Below are the code and all the weights of a small trained network. Each question names an input and a target symbol and asks about switching units off, where a switched-off unit gives its printed mean instead of its output.

import numpy as np


def w(rows, s, z=0):
    codes = np.array(rows[::2]) - 128.0
    scale = np.full(codes.shape[1], s)
    scale[-1] = z or s
    return codes * scale


def softmax(a):
    e = np.exp(a - a.max(-1, keepdims=True))
    return e / e.sum(-1, keepdims=True)


def log_softmax(a):
    a = a - a.max(-1, keepdims=True)
    return a - np.log(np.exp(a).sum(-1, keepdims=True))


def net(x, mask):
    ids = ['Λαβγεζηξπω'.index(c) for c in x.split()]
    T = len(ids)
    res = E[ids] + P[:T]
    u = 0
    for l in range(2):
        r = res
        for j in range(3):
            rows = slice(2 * j, 2 * j + 2)
            q, k, v = (r @ M[l][rows].T for M in (Q, K, V))
            z = softmax(np.where(np.tri(T) > 0, q @ k.T / 2**0.5, -1e9)) @ v
            o = O[l][rows]
            res = res + np.where(mask[u + j], z, o[:, -1]) @ o[:, :-1]
        u += 3
    return log_softmax(res[-1] @ U[:, :-1].T + U[:, -1])


Q, K, V, O = {}, {}, {}, {}
E = w([
[91,189,42,177,121,77,161],'Λ',
[251,201,101,165,136,120,165],'α',
[73,122,198,124,204,174,141],'β',
[252,81,221,90,113,127,208],'γ',
[77,171,89,170,62,244,201],'ε',
[188,171,167,165,141,185,50],'ζ',
[151,46,190,121,98,154,123],'η',
[234,144,53,127,160,176,139],'ξ',
[228,78,219,107,101,140,144],'π',
[169,124,230,155,63,85,132],'ω',
],0.016)
P = w([
[117,98,149,56,1,130,152],'0',
[180,113,190,69,53,196,146],'1',
[129,120,144,124,56,155,172],'2',
[139,126,160,122,88,168,173],'3',
[142,133,157,140,113,171,175],'4',
[142,136,162,151,139,173,180],'5',
[152,141,158,170,160,173,184],'6',
[151,148,153,186,179,178,187],'7',
[154,156,146,200,197,181,187],'8',
[148,161,137,212,220,182,189],'9',
[153,164,132,227,231,185,188],'10',
],0.0092)
Q[0] = w([
[82,162,123,88,188,126,4],'0.h0',
[167,148,149,143,103,171,231],'0.h0',
[162,132,171,160,122,116,162],'0.h1',
[84,109,104,95,155,145,133],'0.h1',
[124,113,132,72,156,144,118],'0.h2',
[48,148,83,173,98,71,137],'0.h2',
],0.015)
K[0] = w([
[101,109,156,69,5,159,164],'0.h0',
[118,155,100,169,220,123,109],'0.h0',
[122,138,118,158,187,129,126],'0.h1',
[108,104,147,108,100,134,155],'0.h1',
[107,112,130,125,126,148,147],'0.h2',
[132,92,124,112,183,66,86],'0.h2',
],0.021)
V[0] = w([
[119,2,29,49,176,196,132],'0.h0',
[175,185,77,38,170,91,252],'0.h0',
[109,180,68,168,119,235,120],'0.h1',
[216,130,84,188,182,102,9],'0.h1',
[167,184,141,141,208,72,91],'0.h2',
[102,222,146,161,124,184,169],'0.h2',
],0.0075)
O[0] = w([
[115,2,88,162,131,173,167,66],'0.h0',
[143,133,87,147,176,28,190,215],'0.h0',
[173,134,115,105,210,210,141,200],'0.h1',
[96,109,109,9,94,176,141,81],'0.h1',
[169,144,122,103,198,166,132,2],'0.h2',
[92,160,167,74,82,100,201,251],'0.h2',
],0.0092,0.0074)
Q[1] = w([
[145,148,172,173,114,69,200],'1.h0',
[127,128,205,194,27,177,255],'1.h0',
[166,125,103,141,102,146,141],'1.h1',
[98,84,144,111,102,143,108],'1.h1',
[120,156,130,96,162,88,142],'1.h2',
[120,139,129,182,95,146,156],'1.h2',
],0.015)
K[1] = w([
[96,198,100,170,190,150,183],'1.h0',
[98,200,110,206,171,255,190],'1.h0',
[115,122,91,93,82,126,161],'1.h1',
[170,107,150,155,89,163,111],'1.h1',
[226,165,115,188,142,150,114],'1.h2',
[41,152,151,150,184,153,159],'1.h2',
],0.011)
V[1] = w([
[4,133,125,126,135,109,114],'1.h0',
[174,80,219,140,232,159,89],'1.h0',
[186,158,85,150,172,114,82],'1.h1',
[155,77,189,103,140,113,99],'1.h1',
[142,119,83,126,11,70,108],'1.h2',
[177,94,123,156,120,202,107],'1.h2',
],0.011)
O[1] = w([
[79,145,233,203,51,187,199,67],'1.h0',
[160,111,222,167,252,189,63,1],'1.h0',
[54,92,151,125,11,79,148,108],'1.h1',
[122,187,135,92,149,2,177,49],'1.h1',
[151,113,99,196,160,137,16,111],'1.h2',
[131,78,83,142,47,106,76,80],'1.h2',
],0.007,0.0091)
U = w([
[73,124,98,125,14,148,177,195],'Λ',
[118,194,78,61,159,74,179,146],'α',
[143,163,165,195,207,161,209,152],'β',
[175,140,93,195,192,61,169,2],'γ',
[183,161,84,187,142,174,138,20],'ε',
[128,186,123,45,138,227,58,183],'ζ',
[86,46,121,153,102,145,94,156],'η',
[134,3,39,127,209,148,183,137],'ξ',
[146,124,103,149,145,108,104,117],'π',
[124,213,125,152,125,120,94,59],'ω',
],0.006,0.0078)

Each question gives the input, a string of symbols that net reads in full, and the target symbol t.
The units are the heads (2 rows each of Q, K, V and O). Each row of codes is followed by its name. A weight is (code - 128) times the scale printed after its matrix; where a second scale follows, it is the last column's (O and U).
mask holds one flag per head, layer by layer. A switched-off head (its flag False) gives its mean, the last column of its rows in O, instead of its output. The means were averaged over made-up inputs and are rounded, as every weight is.
A unit's drop is (log p(t) with every unit on - log p(t) with that unit switched off) / (log p(t) with every unit on - log p(t) with every unit switched off).
The circuit of an input: a set's keep is (log p(t) with only the set's units on - log p(t) with every unit switched off) / (log p(t) with every unit on - log p(t) with every unit switched off). Starting from all 6 units, units are removed one at a time, each time the one whose removal leaves the highest keep (on an exact tie, the one counted first), for as long as the keep stays at least 0.8.
circuit, biggest first: the units of the circuit, biggest drop first
most important unit: the unit with the biggest drop
heads that matter: for each layer, one digit per head in row order, 1 if its drop is at least 0.15 and else 0, layers parted by /
input ω Λ ζ ζ ξ η ζ β π ξ ζ, target ζ: heads that matter : 100 / 000
input ε ω Λ ε ξ Λ ζ η, target ζ: heads that matter : 110 / 010
input η π β, target β: most important unit : 1.h0
input ε η ε, target ε: circuit, biggest first : (0.h2; 1.h1)
input β ε γ β ε π, target β: heads that matter : 111 / 011
input α ζ Λ ξ α π ε η π β ε, target β: circuit, biggest first : (0.h2; 1.h2; 0.h1)
input α β β α π, target α: circuit, biggest first : (0.h0; 1.h0)
input η γ γ π ω, target ω: circuit, biggest first : (0.h0; 0.h1; 1.h2)
input γ ζ ζ η, target ζ: circuit, biggest first : (0.h0; 1.h0)
input ε γ β ω ξ ξ ε, target ξ: circuit, biggest first : (0.h0; 1.h1)
input γ ω Λ η β γ β γ ζ, target ζ: heads that matter : 010 / 000
input γ α η, target α: heads that matter : 100 / 110
input β ζ ε ω ω γ ζ β α α ξ, target Λ: circuit, biggest first : (0.h2; 1.h0)
input ε ε ζ π, target ζ: circuit, biggest first : (0.h1; 0.h0)
input β β ζ π ε β α ε ε, target β: circuit, biggest first : (0.h2; 0.h1)
input β Λ ω α γ α ε α Λ β ξ, target Λ: heads that matter : 001 / 110
input β β Λ η η β π, target β: circuit, biggest first : (1.h0)
input ξ π ω β γ, target β: heads that matter : 000 / 100
input ξ π Λ β ζ ξ η, target ξ: heads that matter : 100 / 100
input η ω π η, target η: heads that matter : 111 / 001
input β ζ ε ω β ξ Λ ε Λ ε γ, target Λ: most important unit : 1.h1
input π β η, target β: heads that matter : 000 / 110
input ζ η β π Λ η Λ, target Λ: heads that matter : 000 / 110
input α η ω π η ε ε α ω, target α: circuit, biggest first : (0.h0; 0.h1)
input ω ζ η α ω γ, target α: heads that matter : 100 / 100
